Below is a small trained network, with its code and all its weights. Each question gives an input and a class and asks what happens when units are switched off, that is, made to give their printed mean instead of their output.

import numpy as np


def w(rows, s, z=0):
    codes = np.array(rows[::2]) - 128.0
    scale = np.full(codes.shape[1], s)
    scale[-1] = z or s
    return codes * scale


def norm(h):
    return h / np.sqrt((h * h).mean(-1, keepdims=True) + 1e-5)


def f(y):
    return y / 2 * (1 + np.tanh(0.7978845608 * (y + 0.044715 * y**3)))


def log_softmax(a):
    a = a - a.max(-1, keepdims=True)
    return a - np.log(np.exp(a).sum(-1, keepdims=True))


def net(x, mask):
    res = np.array(x, float).reshape(1, 3) / 4 @ E
    u = 0
    for l in range(2):
        y = f(norm(res) @ A[l][:, :-1].T + A[l][:, -1])
        res = res + np.where(mask[u : u + 13], y, B[l][:, -1]) @ B[l][:, :-1]
        u += 13
    return log_softmax(norm(res)[-1] @ U[:, :-1].T + U[:, -1])


A, B = {}, {}
E = w([
[202,196,166,28,98,219],'x0',
[44,24,73,109,165,224],'x1',
[254,46,38,194,84,128],'x2',
],0.0064)
A[0] = w([
[115,187,98,172,90,221,132],'L0N0',
[213,31,68,146,107,104,168],'L0N1',
[46,136,188,119,112,147,162],'L0N2',
[134,160,201,43,91,184,94],'L0N3',
[47,174,152,56,152,156,59],'L0N4',
[10,142,128,184,99,86,220],'L0N5',
[181,121,164,144,153,154,104],'L0N6',
[89,221,147,118,121,23,38],'L0N7',
[28,190,143,64,137,131,110],'L0N8',
[157,169,128,120,132,203,61],'L0N9',
[160,104,149,103,254,122,199],'L0N10',
[65,38,129,206,99,39,4],'L0N11',
[67,134,147,44,120,153,29],'L0N12',
],0.0082,0.0027)
B[0] = w([
[165,159,147,101,143,88,143],'L0N0',
[224,80,91,164,80,164,255],'L0N1',
[171,200,85,148,53,123,177],'L0N2',
[63,139,4,90,124,103,200],'L0N3',
[125,138,157,136,121,237,185],'L0N4',
[177,124,134,52,174,67,218],'L0N5',
[89,74,116,83,109,139,138],'L0N6',
[122,100,226,115,92,34,185],'L0N7',
[169,191,145,195,78,197,199],'L0N8',
[117,138,117,106,142,78,151],'L0N9',
[156,189,103,154,73,73,146],'L0N10',
[35,168,28,123,210,131,216],'L0N11',
[50,148,118,136,127,169,157],'L0N12',
],0.012,0.0066)
A[1] = w([
[70,208,133,156,114,235,110],'L1N0',
[82,141,133,79,133,117,87],'L1N1',
[78,114,249,96,72,62,38],'L1N2',
[74,150,134,140,118,169,165],'L1N3',
[196,59,191,218,95,204,4],'L1N4',
[135,130,180,94,160,85,11],'L1N5',
[114,147,63,131,134,192,74],'L1N6',
[110,122,122,213,110,79,253],'L1N7',
[15,215,171,115,184,172,156],'L1N8',
[189,175,177,168,111,121,191],'L1N9',
[29,112,178,130,148,64,79],'L1N10',
[149,132,178,68,63,212,161],'L1N11',
[107,63,100,144,184,134,61],'L1N12',
],0.013,0.0027)
B[1] = w([
[109,199,114,180,96,137,255],'L1N0',
[163,109,135,165,114,146,155],'L1N1',
[211,172,208,89,178,125,202],'L1N2',
[193,171,104,193,101,81,170],'L1N3',
[139,62,211,179,103,251,214],'L1N4',
[146,160,165,126,110,134,145],'L1N5',
[140,120,194,101,108,91,238],'L1N6',
[69,159,144,97,175,159,191],'L1N7',
[101,132,105,203,40,169,255],'L1N8',
[79,69,123,101,152,99,207],'L1N9',
[204,143,176,110,60,166,164],'L1N10',
[50,126,78,144,137,93,225],'L1N11',
[106,161,171,137,191,115,184],'L1N12',
],0.018,0.0064)
U = w([
[120,84,133,114,126,79,3],'0',
[81,104,110,144,253,72,156],'1',
[163,17,158,159,110,185,186],'2',
[150,80,55,32,86,55,74],'3',
[96,189,106,191,35,108,191],'4',
[178,161,225,87,129,73,183],'5',
],0.015,0.0057)

Each question gives the input, the list of numbers given to net, and the class t.
The units are the neurons (one row each of A and B). Each row of codes is followed by its name. A weight is (code - 128) times the scale printed after its matrix; where a second scale follows, it is the last column's (A, B and U).
mask holds one flag per neuron, layer by layer. A switched-off neuron (its flag False) gives its mean, the last column of its row in B, instead of its output. The means were averaged over made-up inputs and are rounded, as every weight is.
A unit's drop is (log p(t) with every unit on - log p(t) with that unit switched off) / (log p(t) with every unit on - log p(t) with every unit switched off).
The circuit of an input: a set's keep is (log p(t) with only the set's units on - log p(t) with every unit switched off) / (log p(t) with every unit on - log p(t) with every unit switched off). Starting from the 12 units with the biggest drops (on a tie, the unit counted first), units are removed one at a time, each time the one whose removal leaves the highest keep (on an exact tie, the one counted first), for as long as the keep stays at least 0.8.
units of the circuit, in order: the units of the circuit, biggest drop first
unit that matters most: the unit with the biggest drop
top k neurons in layer l: the k neurons of layer l with the biggest drops, biggest first
drop when u is switched off: that unit's drop, to one decimal
input [-6,-5,7], class 2: units of the circuit, in order -> L0N1; L1N4
input [-2,7,1], class 1: unit that matters most -> L0N8
input [3,-6,-2], class 5: units of the circuit, in order -> L0N7; L1N2
input [-2,8,2], class 1: units of the circuit, in order -> L1N12; L1N8
input [-8,-4,8], class 1: top 3 neurons in layer 0 -> L0N11; L0N8; L0N4
input [-5,6,6], class 1: top 2 neurons in layer 1 -> L1N12; L1N8
input [5,-3,4], class 3: top 2 neurons in layer 0 -> L0N8; L0N4
input [4,1,3], class 3: top 2 neurons in layer 0 -> L0N8; L0N9
input [7,-2,1], class 3: top 2 neurons in layer 0 -> L0N8; L0N11
input [6,-3,6], class 2: top 2 neurons in layer 0 -> L0N11; L0N5
input [6,-4,5], class 3: top 3 neurons in layer 0 -> L0N8; L0N4; L0N9
input [-8,-4,0], class 5: top 2 neurons in layer 1 -> L1N10; L1N11
input [-5,5,-1], class 1: top 2 neurons in layer 1 -> L1N0; L1N12
input [4,-6,0], class 5: top neuron in layer 0 -> L0N1
input [-4,-2,-6], class 5: top 2 neurons in layer 0 -> L0N7; L0N5
input [5,4,3], class 3: drop when L1N4 is switched off -> 0.2
input [-8,3,-1], class 1: drop when L0N5 is switched off -> 0.2
input [-4,-6,1], class 5: drop when L0N10 is switched off -> 0.0
